Below is a small trained network, with its code and all its weights. Each question gives an input and a class and asks what happens when units are switched off, that is, made to give their printed mean instead of their output.

import numpy as np


def w(rows, s, z=0):
    codes = np.array(rows[::2]) - 128.0
    scale = np.full(codes.shape[1], s)
    scale[-1] = z or s
    return codes * scale


def f(y):
    return y / 2 * (1 + np.tanh(0.7978845608 * (y + 0.044715 * y**3)))


def log_softmax(a):
    a = a - a.max(-1, keepdims=True)
    return a - np.log(np.exp(a).sum(-1, keepdims=True))


def net(x, mask):
    res = np.array(x, float).reshape(1, 7) / 4 @ E
    y = f(res @ A[0][:, :-1].T + A[0][:, -1])
    res = res + np.where(mask, y, B[0][:, -1]) @ B[0][:, :-1]
    return log_softmax(res[-1] @ U[:, :-1].T + U[:, -1])


A, B = {}, {}
E = w([
[57,160,117,151,110,200],'x0',
[141,96,190,253,152,82],'x1',
[69,68,144,51,90,211],'x2',
[242,158,130,40,33,149],'x3',
[213,82,21,201,144,150],'x4',
[124,130,136,103,212,92],'x5',
[78,133,40,149,158,21],'x6',
],0.0083)
A[0] = w([
[114,126,162,141,110,142,76],'neuron 1',
[120,87,103,95,143,139,1],'neuron 2',
[110,166,121,116,131,128,79],'neuron 3',
[137,94,188,141,173,91,115],'neuron 4',
[52,134,105,87,123,61,119],'neuron 5',
[61,132,227,110,97,170,79],'neuron 6',
[214,96,253,213,122,87,163],'neuron 7',
[143,226,125,164,71,95,111],'neuron 8',
[68,123,113,243,184,152,139],'neuron 9',
[131,132,127,135,123,128,157],'neuron 10',
[167,127,91,123,162,125,165],'neuron 11',
[124,138,130,125,143,144,58],'neuron 12',
[103,96,61,210,84,81,115],'neuron 13',
[66,127,109,252,197,138,143],'neuron 14',
[84,108,216,99,188,42,155],'neuron 15',
[121,126,144,138,119,136,95],'neuron 16',
[143,124,91,202,81,131,166],'neuron 17',
[92,127,107,123,163,42,155],'neuron 18',
[153,142,128,190,89,132,254],'neuron 19',
[90,106,114,151,159,142,65],'neuron 20',
[28,131,155,106,112,74,141],'neuron 21',
[123,126,141,139,119,133,102],'neuron 22',
[121,89,119,99,164,124,175],'neuron 23',
[136,181,137,155,103,107,209],'neuron 24',
],0.023,0.0058)
B[0] = w([
[104,121,91,123,158,118,144],'neuron 1',
[155,132,123,84,134,108,141],'neuron 2',
[147,120,158,150,113,121,137],'neuron 3',
[177,139,141,143,124,117,181],'neuron 4',
[149,132,143,231,149,124,187],'neuron 5',
[4,101,91,107,128,126,204],'neuron 6',
[229,137,25,175,127,128,244],'neuron 7',
[175,146,155,154,149,121,165],'neuron 8',
[197,153,228,156,129,130,239],'neuron 9',
[140,94,126,121,165,104,133],'neuron 10',
[161,124,76,151,119,131,173],'neuron 11',
[125,119,145,110,110,98,126],'neuron 12',
[93,115,62,107,123,142,212],'neuron 13',
[223,151,186,151,151,119,254],'neuron 14',
[189,143,209,105,124,136,215],'neuron 15',
[105,126,124,137,96,133,133],'neuron 16',
[96,131,78,158,129,119,186],'neuron 17',
[158,107,71,72,108,133,209],'neuron 18',
[129,117,59,131,128,111,184],'neuron 19',
[137,142,174,135,117,123,164],'neuron 20',
[177,155,143,215,133,123,196],'neuron 21',
[107,129,122,138,103,129,131],'neuron 22',
[144,148,130,128,117,131,158],'neuron 23',
[155,124,136,156,114,146,158],'neuron 24',
],0.033,0.026)
U = w([
[254,105,87,177,140,91,242],'0',
[110,89,146,186,155,98,46],'1',
[117,40,25,174,131,102,76],'2',
[83,48,111,81,128,131,2],'3',
],0.0058,0.0054)

Each question gives the input, the list of numbers given to net, and the class t.
The units are the neurons (one row each of A and B). Each row of codes is followed by its name. A weight is (code - 128) times the scale printed after its matrix; where a second scale follows, it is the last column's (A, B and U).
mask holds one flag per neuron, in row order. A switched-off neuron (its flag False) gives its mean, the last column of its row in B, instead of its output. The means were averaged over made-up inputs and are rounded, as every weight is.
A unit's drop is (log p(t) with every unit on - log p(t) with that unit switched off) / (log p(t) with every unit on - log p(t) with every unit switched off).
The circuit of an input: a set's keep is (log p(t) with only the set's units on - log p(t) with every unit switched off) / (log p(t) with every unit on - log p(t) with every unit switched off). Starting from the 12 units with the biggest drops (on a tie, the unit counted first), units are removed one at a time, each time the one whose removal leaves the highest keep (on an exact tie, the one counted first), for as long as the keep stays at least 0.8.
units of the circuit, in order: the units of the circuit, biggest drop first
most important unit: the unit with the biggest drop
top k neurons: the k neurons with the biggest drops, biggest first
drop of u: that unit's drop, to one decimal
input [2,7,8,3,-5,-1,3], class 1: units of the circuit, in order => (neuron 6; neuron 7)
input [8,-5,7,-8,-7,7,-2], class 1: most important unit => neuron 6
input [-4,-7,2,-1,-6,1,0], class 1: top 3 neurons => (neuron 7; neuron 6; neuron 14)
input [4,0,-3,7,8,-3,-1], class 2: top 2 neurons => (neuron 14; neuron 9)
input [6,-4,-5,2,7,-8,-8], class 2: units of the circuit, in order => (neuron 14; neuron 9; neuron 15)
input [2,-4,-2,-3,-7,-1,-6], class 3: top 2 neurons => (neuron 6; neuron 7)
input [8,3,2,-4,-2,-6,-6], class 1: top 2 neurons => (neuron 6; neuron 9)
input [5,3,4,2,-3,-3,4], class 2: top 3 neurons => (neuron 9; neuron 14; neuron 15)
input [-2,-2,0,1,3,-1,1], class 2: top 2 neurons => (neuron 14; neuron 9)
input [5,-7,-5,1,8,-7,7], class 2: drop of neuron 13 => 0.3
input [6,-5,-3,3,-3,6,-6], class 3: drop of neuron 7 => 0.1
input [8,3,-4,7,-6,-4,-5], class 2: drop of neuron 9 => 0.0
